Here is a tiny trained network, its code and every weight. The questions are about switching its units off for an input and a target symbol, where a switched-off unit gives its printed mean instead of its output.

import numpy as np


def w(rows, s, z=0):
    codes = np.array(rows[::2]) - 128.0
    scale = np.full(codes.shape[1], s)
    scale[-1] = z or s
    return codes * scale


def norm(h):
    return h / np.sqrt((h * h).mean(-1, keepdims=True) + 1e-5)


def softmax(a):
    e = np.exp(a - a.max(-1, keepdims=True))
    return e / e.sum(-1, keepdims=True)


def log_softmax(a):
    a = a - a.max(-1, keepdims=True)
    return a - np.log(np.exp(a).sum(-1, keepdims=True))


def net(x, mask):
    ids = ['Σαβεζθμξτψω'.index(c) for c in x.split()]
    T = len(ids)
    res = E[ids] + P[:T]
    u = 0
    for l in range(2):
        r = norm(res)
        for j in range(3):
            rows = slice(4 * j, 4 * j + 4)
            q, k, v = (r @ M[l][rows].T for M in (Q, K, V))
            z = softmax(np.where(np.tri(T) > 0, q @ k.T / 4**0.5, -1e9)) @ v
            o = O[l][rows]
            res = res + np.where(mask[u + j], z, o[:, -1]) @ o[:, :-1]
        u += 3
    return log_softmax(norm(res)[-1] @ U[:, :-1].T + U[:, -1])


Q, K, V, O = {}, {}, {}, {}
E = w([
[136,76,104,79,61],'Σ',
[187,144,249,73,127],'α',
[190,46,85,146,129],'β',
[135,97,58,42,173],'ε',
[135,203,176,140,73],'ζ',
[163,187,123,142,127],'θ',
[201,82,100,194,82],'μ',
[168,174,98,114,160],'ξ',
[170,197,107,114,144],'τ',
[156,113,163,182,232],'ψ',
[178,67,81,138,141],'ω',
],0.019)
P = w([
[106,178,152,211,167],'0',
[170,169,27,216,36],'1',
[174,178,144,151,5],'2',
[147,134,103,244,158],'3',
[193,159,70,2,154],'4',
[187,127,98,181,110],'5',
[178,168,179,82,71],'6',
[172,130,133,152,104],'7',
[168,153,199,61,132],'8',
[177,132,150,163,135],'9',
[156,119,205,15,86],'10',
[118,108,244,111,66],'11',
[184,251,95,52,223],'12',
[194,116,119,95,137],'13',
],0.0052)
Q[0] = w([
[181,93,180,158,221],'0.h0',
[37,118,100,88,148],'0.h0',
[221,103,54,39,89],'0.h0',
[72,162,54,107,113],'0.h0',
[119,97,104,130,168],'0.h1',
[183,122,133,116,138],'0.h1',
[255,139,81,79,101],'0.h1',
[133,143,173,144,55],'0.h1',
[104,235,173,130,175],'0.h2',
[192,170,106,61,111],'0.h2',
[185,125,121,50,89],'0.h2',
[136,105,153,151,188],'0.h2',
],0.01)
K[0] = w([
[147,153,191,42,125],'0.h0',
[81,120,129,246,127],'0.h0',
[88,94,170,99,112],'0.h0',
[93,140,64,182,155],'0.h0',
[129,223,100,141,112],'0.h1',
[77,163,189,8,146],'0.h1',
[141,72,201,116,177],'0.h1',
[176,172,137,88,193],'0.h1',
[67,111,82,122,116],'0.h2',
[142,72,177,137,100],'0.h2',
[161,181,214,39,125],'0.h2',
[74,170,111,154,30],'0.h2',
],0.011)
V[0] = w([
[76,157,76,142,81],'0.h0',
[115,89,66,163,119],'0.h0',
[165,164,42,104,100],'0.h0',
[55,165,37,150,168],'0.h0',
[180,63,69,148,191],'0.h1',
[159,202,40,159,240],'0.h1',
[158,181,185,53,115],'0.h1',
[107,209,65,71,112],'0.h1',
[145,153,141,186,12],'0.h2',
[192,79,134,3,104],'0.h2',
[85,68,144,156,198],'0.h2',
[133,197,98,131,159],'0.h2',
],0.012)
O[0] = w([
[81,73,94,136,78,100],'0.h0',
[93,36,140,171,158,120],'0.h0',
[150,100,34,151,129,231],'0.h0',
[79,44,95,55,99,2],'0.h0',
[133,39,131,193,238,196],'0.h1',
[133,172,21,125,228,159],'0.h1',
[204,145,122,55,44,180],'0.h1',
[76,129,47,38,132,96],'0.h1',
[53,141,114,164,63,220],'0.h2',
[182,2,93,129,128,232],'0.h2',
[183,105,214,126,162,5],'0.h2',
[97,222,40,79,197,138],'0.h2',
],0.0084,0.0068)
Q[1] = w([
[28,118,126,66,161],'1.h0',
[47,123,172,140,170],'1.h0',
[244,137,104,177,68],'1.h0',
[210,97,64,85,108],'1.h0',
[165,33,180,144,97],'1.h1',
[119,109,167,39,220],'1.h1',
[149,78,255,90,159],'1.h1',
[165,226,125,88,88],'1.h1',
[73,115,75,163,144],'1.h2',
[117,77,135,184,168],'1.h2',
[7,125,248,103,170],'1.h2',
[66,118,172,60,198],'1.h2',
],0.0095)
K[1] = w([
[59,254,161,208,83],'1.h0',
[52,215,160,82,150],'1.h0',
[221,52,49,63,133],'1.h0',
[172,51,2,171,114],'1.h0',
[135,105,121,157,161],'1.h1',
[67,183,126,214,135],'1.h1',
[17,97,97,237,50],'1.h1',
[191,42,207,137,119],'1.h1',
[92,79,25,150,163],'1.h2',
[75,119,82,88,92],'1.h2',
[44,136,86,156,208],'1.h2',
[5,159,69,165,170],'1.h2',
],0.0086)
V[1] = w([
[97,114,97,67,230],'1.h0',
[126,88,120,106,31],'1.h0',
[115,199,180,64,130],'1.h0',
[206,57,133,1,144],'1.h0',
[155,133,213,70,113],'1.h1',
[124,186,142,96,157],'1.h1',
[84,82,165,91,129],'1.h1',
[190,80,80,92,93],'1.h1',
[196,215,67,102,116],'1.h2',
[118,110,49,175,113],'1.h2',
[178,112,190,15,86],'1.h2',
[109,110,64,203,86],'1.h2',
],0.0091)
O[1] = w([
[209,103,121,41,86,131],'1.h0',
[138,29,79,172,163,137],'1.h0',
[101,130,98,130,190,2],'1.h0',
[200,78,12,168,129,135],'1.h0',
[233,80,157,80,152,56],'1.h1',
[198,54,150,176,102,98],'1.h1',
[125,90,92,100,138,71],'1.h1',
[97,74,27,177,179,176],'1.h1',
[144,99,130,205,133,182],'1.h2',
[124,105,104,251,145,180],'1.h2',
[254,184,172,81,132,96],'1.h2',
[88,151,85,187,146,188],'1.h2',
],0.0066,0.0081)
U = w([
[147,42,146,179,2,206],'Σ',
[188,196,213,93,26,105],'α',
[107,85,186,180,159,81],'β',
[165,67,89,62,162,121],'ε',
[67,207,131,127,15,81],'ζ',
[74,210,99,118,103,199],'θ',
[62,144,178,180,94,146],'μ',
[118,178,56,103,160,3],'ξ',
[102,183,80,96,120,22],'τ',
[176,193,183,174,224,130],'ψ',
[101,95,168,153,180,101],'ω',
],0.0095,0.0027)

Each question gives the input, a string of symbols that net reads in full, and the target symbol t.
The units are the heads (4 rows each of Q, K, V and O). Each row of codes is followed by its name. A weight is (code - 128) times the scale printed after its matrix; where a second scale follows, it is the last column's (O and U).
mask holds one flag per head, layer by layer. A switched-off head (its flag False) gives its mean, the last column of its rows in O, instead of its output. The means were averaged over made-up inputs and are rounded, as every weight is.
A unit's drop is (log p(t) with every unit on - log p(t) with that unit switched off) / (log p(t) with every unit on - log p(t) with every unit switched off).
The circuit of an input: a set's keep is (log p(t) with only the set's units on - log p(t) with every unit switched off) / (log p(t) with every unit on - log p(t) with every unit switched off). Starting from all 6 units, units are removed one at a time, each time the one whose removal leaves the highest keep (on an exact tie, the one counted first), for as long as the keep stays at least 0.8.
units of the circuit, in order: the units of the circuit, biggest drop first
heads that matter: for each layer, one digit per head in row order, 1 if its drop is at least 0.15 and else 0, layers parted by /
drop of u: that unit's drop, to one decimal
input ξ ξ ε β Σ, target ε: units of the circuit, in order	[0.h2]
input ε θ θ, target ε: units of the circuit, in order	[0.h2 0.h0]
input α μ β, target α: heads that matter	110 / 000
input β μ Σ τ ζ α ζ, target α: heads that matter	010 / 001
input ζ ζ μ, target ζ: units of the circuit, in order	[0.h2 0.h1]
input θ ω ξ Σ μ ψ Σ Σ ε, target Σ: units of the circuit, in order	[0.h2 0.h1]
input α ζ ω, target α: units of the circuit, in order	[0.h0 0.h1]
input β Σ θ τ Σ ψ μ Σ Σ Σ ψ, target Σ: heads that matter	011 / 000
input β ω ψ ζ ε ζ, target ψ: heads that matter	011 / 100
input ε ζ β Σ α μ, target α: units of the circuit, in order	[0.h1 1.h2]
input ω τ ζ ζ β β α ψ ψ ζ ψ ζ, target ψ: units of the circuit, in order	[0.h1 0.h2]
input β ψ ζ ζ ω, target ζ: units of the circuit, in order	[0.h2 1.h0 0.h1]
input β ω ζ Σ ζ ζ ψ, target ζ: heads that matter	011 / 000
input ψ ζ θ, target ψ: units of the circuit, in order	[0.h1]
input θ θ τ ζ ψ β ξ β Σ ω ψ θ Σ, target ψ: units of the circuit, in order	[0.h2 0.h1]
input ξ ε ξ ω μ μ θ α τ, target α: heads that matter	010 / 000
input ζ β μ ζ ω τ α Σ ψ θ Σ ξ, target Σ: heads that matter	011 / 100
input θ ψ α μ β, target α: units of the circuit, in order	[0.h0 0.h1]
input Σ Σ β ε θ α θ ξ τ, target α: heads that matter	010 / 001
input ξ ξ α μ τ ω, target α: heads that matter	110 / 000
input ε ψ ψ τ ψ θ Σ, target ψ: units of the circuit, in order	[0.h2]
input ξ α θ, target α: drop of 0.h0	0.2
input θ ζ ψ, target θ: drop of 0.h0	0.0
input ζ ζ ω Σ Σ ζ Σ τ β μ α μ ζ ξ, target α: drop of 0.h1	0.2
